Here is a tiny trained network, its code and every weight. The questions are about switching its units off for an input and a target symbol, where a switched-off unit gives its printed mean instead of its output.

import numpy as np


def w(rows, s, z=0):
    codes = np.array(rows[::2]) - 128.0
    scale = np.full(codes.shape[1], s)
    scale[-1] = z or s
    return codes * scale


def f(y):
    return y / 2 * (1 + np.tanh(0.7978845608 * (y + 0.044715 * y**3)))


def softmax(a):
    e = np.exp(a - a.max(-1, keepdims=True))
    return e / e.sum(-1, keepdims=True)


def log_softmax(a):
    a = a - a.max(-1, keepdims=True)
    return a - np.log(np.exp(a).sum(-1, keepdims=True))


def net(x, mask):
    ids = ['ΔΘΛΠΩεζηξσφ'.index(c) for c in x.split()]
    T = len(ids)
    res = E[ids] + P[:T]
    u = 0
    for l in range(2):
        r = res
        for j in range(2):
            rows = slice(2 * j, 2 * j + 2)
            q, k, v = (r @ M[l][rows].T for M in (Q, K, V))
            z = softmax(np.where(np.tri(T) > 0, q @ k.T / 2**0.5, -1e9)) @ v
            o = O[l][rows]
            res = res + np.where(mask[u + j], z, o[:, -1]) @ o[:, :-1]
        u += 2
        y = f(res @ A[l][:, :-1].T + A[l][:, -1])
        res = res + np.where(mask[u : u + 12], y, B[l][:, -1]) @ B[l][:, :-1]
        u += 12
    return log_softmax(res[-1] @ U[:, :-1].T + U[:, -1])


Q, K, V, O, A, B = {}, {}, {}, {}, {}, {}
E = w([
[132,129,42,117,87,155,172,104,145,181],'Δ',
[149,130,137,149,106,6,190,108,125,145],'Θ',
[141,171,132,97,186,204,164,78,106,201],'Λ',
[66,87,156,86,128,91,118,49,143,72],'Π',
[136,100,117,205,147,110,59,146,137,198],'Ω',
[157,36,113,182,102,110,75,131,127,179],'ε',
[106,181,247,78,134,154,125,166,65,122],'ζ',
[91,234,139,79,154,148,89,132,135,137],'η',
[210,114,196,208,116,96,171,183,114,60],'ξ',
[59,96,114,166,150,129,197,150,45,171],'σ',
[203,94,111,79,120,155,101,167,98,97],'φ',
],0.016)
P = w([
[95,62,174,85,130,123,220,197,255,211],'0',
[140,101,122,104,166,103,155,132,144,180],'1',
[135,106,126,123,160,123,132,131,132,166],'2',
[148,113,122,131,158,133,133,127,126,146],'3',
[154,120,113,134,145,136,127,130,120,130],'4',
[155,130,109,139,143,144,119,128,114,114],'5',
[149,135,110,138,140,146,107,139,112,103],'6',
[145,144,95,143,132,144,100,152,101,88],'7',
[143,143,104,142,122,146,95,156,107,69],'8',
[142,144,104,139,112,156,85,167,105,55],'9',
[155,152,104,147,123,159,93,163,102,64],'10',
],0.0093)
Q[0] = w([
[114,21,73,194,21,98,120,136,136,87],'0.h1',
[123,194,170,80,136,130,156,72,138,65],'0.h1',
[152,3,71,192,44,56,115,106,161,86],'0.h2',
[136,59,114,195,115,99,9,147,132,185],'0.h2',
],0.0082)
K[0] = w([
[213,113,96,119,130,88,81,67,37,69],'0.h1',
[31,46,157,79,139,90,151,26,206,206],'0.h1',
[189,179,63,191,122,106,99,25,48,28],'0.h2',
[87,198,119,113,128,149,42,137,98,2],'0.h2',
],0.0072)
V[0] = w([
[117,85,94,132,195,152,60,4,83,113],'0.h1',
[101,52,149,72,167,89,145,64,206,4],'0.h1',
[113,104,229,44,25,106,118,157,113,146],'0.h2',
[104,59,106,241,29,104,244,30,68,181],'0.h2',
],0.0047)
O[0] = w([
[34,146,103,42,179,46,53,198,106,159,2],'0.h1',
[229,177,22,146,249,90,131,218,159,99,99],'0.h1',
[128,57,146,64,71,64,95,2,84,120,204],'0.h2',
[214,187,61,167,15,90,183,159,72,149,254],'0.h2',
],0.0054,0.0019)
A[0] = w([
[146,162,188,83,121,192,138,74,124,176,96],'0.n1',
[143,132,144,73,224,122,99,102,88,131,126],'0.n2',
[149,165,156,135,126,67,141,83,179,194,1],'0.n3',
[129,170,108,165,81,206,118,84,73,121,76],'0.n4',
[126,155,135,130,130,125,111,147,114,51,88],'0.n5',
[105,136,141,94,141,139,162,149,116,175,69],'0.n6',
[89,126,168,127,210,137,90,80,161,123,118],'0.n7',
[107,117,121,78,124,81,94,130,127,95,87],'0.n8',
[159,148,74,202,145,130,108,254,100,174,170],'0.n9',
[90,67,124,172,83,119,86,98,130,110,187],'0.n10',
[158,180,126,86,185,214,139,133,140,119,119],'0.n11',
[146,179,111,109,103,137,129,151,157,105,84],'0.n12',
],0.0087,0.0042)
B[0] = w([
[70,219,126,111,41,103,103,183,139,148,172],'0.n1',
[125,63,156,80,122,199,140,158,186,159,165],'0.n2',
[155,158,111,39,179,35,72,119,103,131,135],'0.n3',
[92,166,169,85,119,8,143,151,164,86,166],'0.n4',
[111,173,141,141,191,152,116,122,105,72,140],'0.n5',
[95,156,83,195,159,186,127,186,75,122,127],'0.n6',
[102,16,168,144,112,84,104,159,167,92,154],'0.n7',
[106,127,217,82,146,106,176,150,152,108,130],'0.n8',
[152,39,254,125,122,122,92,48,166,135,253],'0.n9',
[203,75,110,149,152,99,134,54,120,98,201],'0.n10',
[122,111,163,144,122,78,48,198,78,172,167],'0.n11',
[113,93,64,167,142,179,136,147,71,68,121],'0.n12',
],0.0063,0.0051)
Q[1] = w([
[177,76,217,168,53,133,100,67,167,127],'1.h1',
[140,1,117,175,191,142,60,37,193,112],'1.h1',
[142,29,174,181,53,104,22,95,171,169],'1.h2',
[80,244,177,119,58,160,75,245,110,139],'1.h2',
],0.0084)
K[1] = w([
[119,140,137,119,124,118,116,138,129,2],'1.h1',
[138,156,145,96,142,163,57,95,60,32],'1.h1',
[129,145,162,110,134,145,94,164,158,7],'1.h2',
[132,103,162,121,113,115,197,191,217,196],'1.h2',
],0.0092)
V[1] = w([
[203,62,16,98,49,131,30,115,123,126],'1.h1',
[130,152,123,170,169,58,104,3,186,90],'1.h1',
[148,85,102,7,94,191,235,107,119,31],'1.h2',
[25,155,38,78,101,110,64,106,165,124],'1.h2',
],0.0056)
O[1] = w([
[161,99,90,43,52,167,121,248,55,112,124],'1.h1',
[131,98,141,155,11,193,226,139,191,134,122],'1.h1',
[166,103,132,47,81,166,120,52,1,91,142],'1.h2',
[109,86,94,177,50,118,19,89,158,174,2],'1.h2',
],0.0083,0.006)
A[1] = w([
[148,174,21,88,135,177,144,95,207,207,132],'1.n1',
[173,81,103,121,54,143,123,60,66,93,140],'1.n2',
[48,195,125,59,151,168,127,169,161,143,22],'1.n3',
[164,89,92,116,101,130,165,185,178,152,55],'1.n4',
[65,171,111,68,78,153,73,168,54,178,4],'1.n5',
[179,85,137,114,142,145,194,86,151,81,106],'1.n6',
[164,185,69,149,40,174,183,146,36,109,68],'1.n7',
[107,78,129,165,88,185,70,125,226,127,107],'1.n8',
[152,185,222,197,63,149,140,136,162,152,181],'1.n9',
[49,142,131,34,172,134,140,103,114,117,88],'1.n10',
[97,75,51,184,190,112,104,105,148,107,64],'1.n11',
[126,56,155,78,123,82,118,1,141,144,172],'1.n12',
],0.0075,0.0042)
B[1] = w([
[158,179,31,124,151,144,94,173,133,84,137],'1.n1',
[93,176,214,99,168,153,162,128,182,138,217],'1.n2',
[160,84,166,213,97,128,183,176,123,183,154],'1.n3',
[120,123,185,124,109,47,101,68,112,124,147],'1.n4',
[163,55,94,254,100,60,54,67,125,53,157],'1.n5',
[149,164,148,211,137,142,44,144,223,150,231],'1.n6',
[143,72,26,146,205,167,116,56,166,115,180],'1.n7',
[73,85,84,32,136,72,188,170,147,24,161],'1.n8',
[71,153,35,89,153,134,84,136,167,119,219],'1.n9',
[137,81,192,202,86,152,189,106,163,166,160],'1.n10',
[150,151,99,198,77,144,146,169,17,74,148],'1.n11',
[116,199,124,123,76,217,115,141,65,27,255],'1.n12',
],0.007,0.0078)
U = w([
[112,211,2,78,166,189,114,116,134,104,197],'Δ',
[152,230,141,66,122,5,147,111,99,89,213],'Θ',
[125,202,113,141,88,154,123,237,112,118,84],'Λ',
[78,169,156,99,53,169,112,63,157,97,131],'Π',
[73,99,113,83,180,89,115,114,170,112,191],'Ω',
[157,51,177,170,59,100,111,129,129,147,89],'ε',
[140,141,102,172,144,97,59,62,86,85,49],'ζ',
[148,82,63,169,87,134,132,195,100,61,10],'η',
[154,155,152,200,197,157,52,106,184,142,34],'ξ',
[87,93,120,159,176,169,222,107,78,138,181],'σ',
[180,140,143,32,199,155,55,192,77,138,250],'φ',
],0.006,0.0026)

Each question gives the input, a string of symbols that net reads in full, and the target symbol t.
The units are the heads (2 rows each of Q, K, V and O) and the neurons (one row each of A and B). Each row of codes is followed by its name. A weight is (code - 128) times the scale printed after its matrix; where a second scale follows, it is the last column's (O, A, B and U).
mask holds one flag per unit, layer by layer, with each layer's heads first. A switched-off unit (its flag False) gives its mean, the last column of its rows in O or B, instead of its output. The means were averaged over made-up inputs and are rounded, as every weight is.
A unit's drop is (log p(t) with every unit on - log p(t) with that unit switched off) / (log p(t) with every unit on - log p(t) with every unit switched off).
The circuit of an input: a set's keep is (log p(t) with only the set's units on - log p(t) with every unit switched off) / (log p(t) with every unit on - log p(t) with every unit switched off). Starting from the 12 units with the biggest drops (on a tie, the unit counted first), units are removed one at a time, each time the one whose removal leaves the highest keep (on an exact tie, the one counted first), for as long as the keep stays at least 0.8.
circuit, biggest first: the units of the circuit, biggest drop first
most important unit: the unit with the biggest drop
top k neurons: the k neurons with the biggest drops, biggest first
k most important neurons of layer l: the k neurons of layer l with the biggest drops, biggest first
which heads matter: for each layer, one digit per head in row order, 1 if its drop is at least 0.15 and else 0, layers parted by /
input η η Π σ ε ζ Λ, target Ω: which heads matter -> 01 / 01
input σ Ω Λ σ Ω, target Ω: circuit, biggest first -> [1.h2; 1.n8; 0.n9; 1.n9]
input Π ξ φ Θ σ Ω ζ Λ Λ, target φ: circuit, biggest first -> [0.h1; 0.n11; 0.n2]
input σ ζ Λ φ Ω Θ ξ Λ Θ Ω, target ξ: most important unit -> 1.h2
input ξ Ω ζ, target σ: which heads matter -> 00 / 01
input Π Θ η, target φ: circuit, biggest first -> [0.h1; 0.n11; 0.n2]
input φ Ω Π Ω Λ Δ Ω φ Λ Λ ζ, target ε: which heads matter -> 01 / 00
input Ω Ω Θ Ω Ω φ ε, target φ: which heads matter -> 00 / 10
input φ Θ Π η σ Ω ε, target η: which heads matter -> 11 / 01
input σ Λ Ω, target Ω: which heads matter -> 00 / 01
input Ω φ φ Θ Θ ζ Θ ε ε, target ζ: which heads matter -> 00 / 10
input φ η σ Θ Ω Λ Θ Λ, target ε: which heads matter -> 01 / 00
input σ Ω Ω Ω σ σ ζ, target Θ: which heads matter -> 01 / 10
input ζ Δ Λ, target Π: 2 most important neurons of layer 1 -> [1.n12; 1.n10]
input Δ Δ Π Π Δ φ σ Θ Λ, target ζ: which heads matter -> 00 / 11
input Θ Π φ ζ ζ ζ Π Ω η, target Δ: which heads matter -> 11 / 10
input ε Π η Ω, target η: most important unit -> 0.h2
input ε Λ σ Λ Θ φ σ Θ Λ, target η: top 2 neurons -> [1.n5; 0.n1]
input φ Θ Θ ε, target φ: which heads matter -> 01 / 11
input Θ ζ Δ, target Δ: most important unit -> 1.n1
input Δ Π φ ε Π Θ Π ξ ξ ξ ζ, target ζ: top 2 neurons -> [1.n5; 1.n7]
input Ω η ε ζ, target Λ: 2 most important neurons of layer 1 -> [1.n3; 1.n9]
input σ φ Π Λ φ Λ Ω Ω ξ, target ξ: which heads matter -> 00 / 10
input φ ε Θ Ω ζ ξ ζ Ω, target ζ: top 2 neurons -> [1.n11; 0.n10]
input ζ ε η η ε φ Λ, target Π: which heads matter -> 11 / 01
input φ ξ ξ η ε, target η: 3 most important neurons of layer 1 -> [1.n11; 1.n8; 1.n12]
input ζ Δ Δ Δ η, target Π: top 2 neurons -> [0.n7; 1.n12]
input Θ Θ ε Ω η Ω, target η: top 3 neurons -> [1.n11; 1.n8; 0.n7]
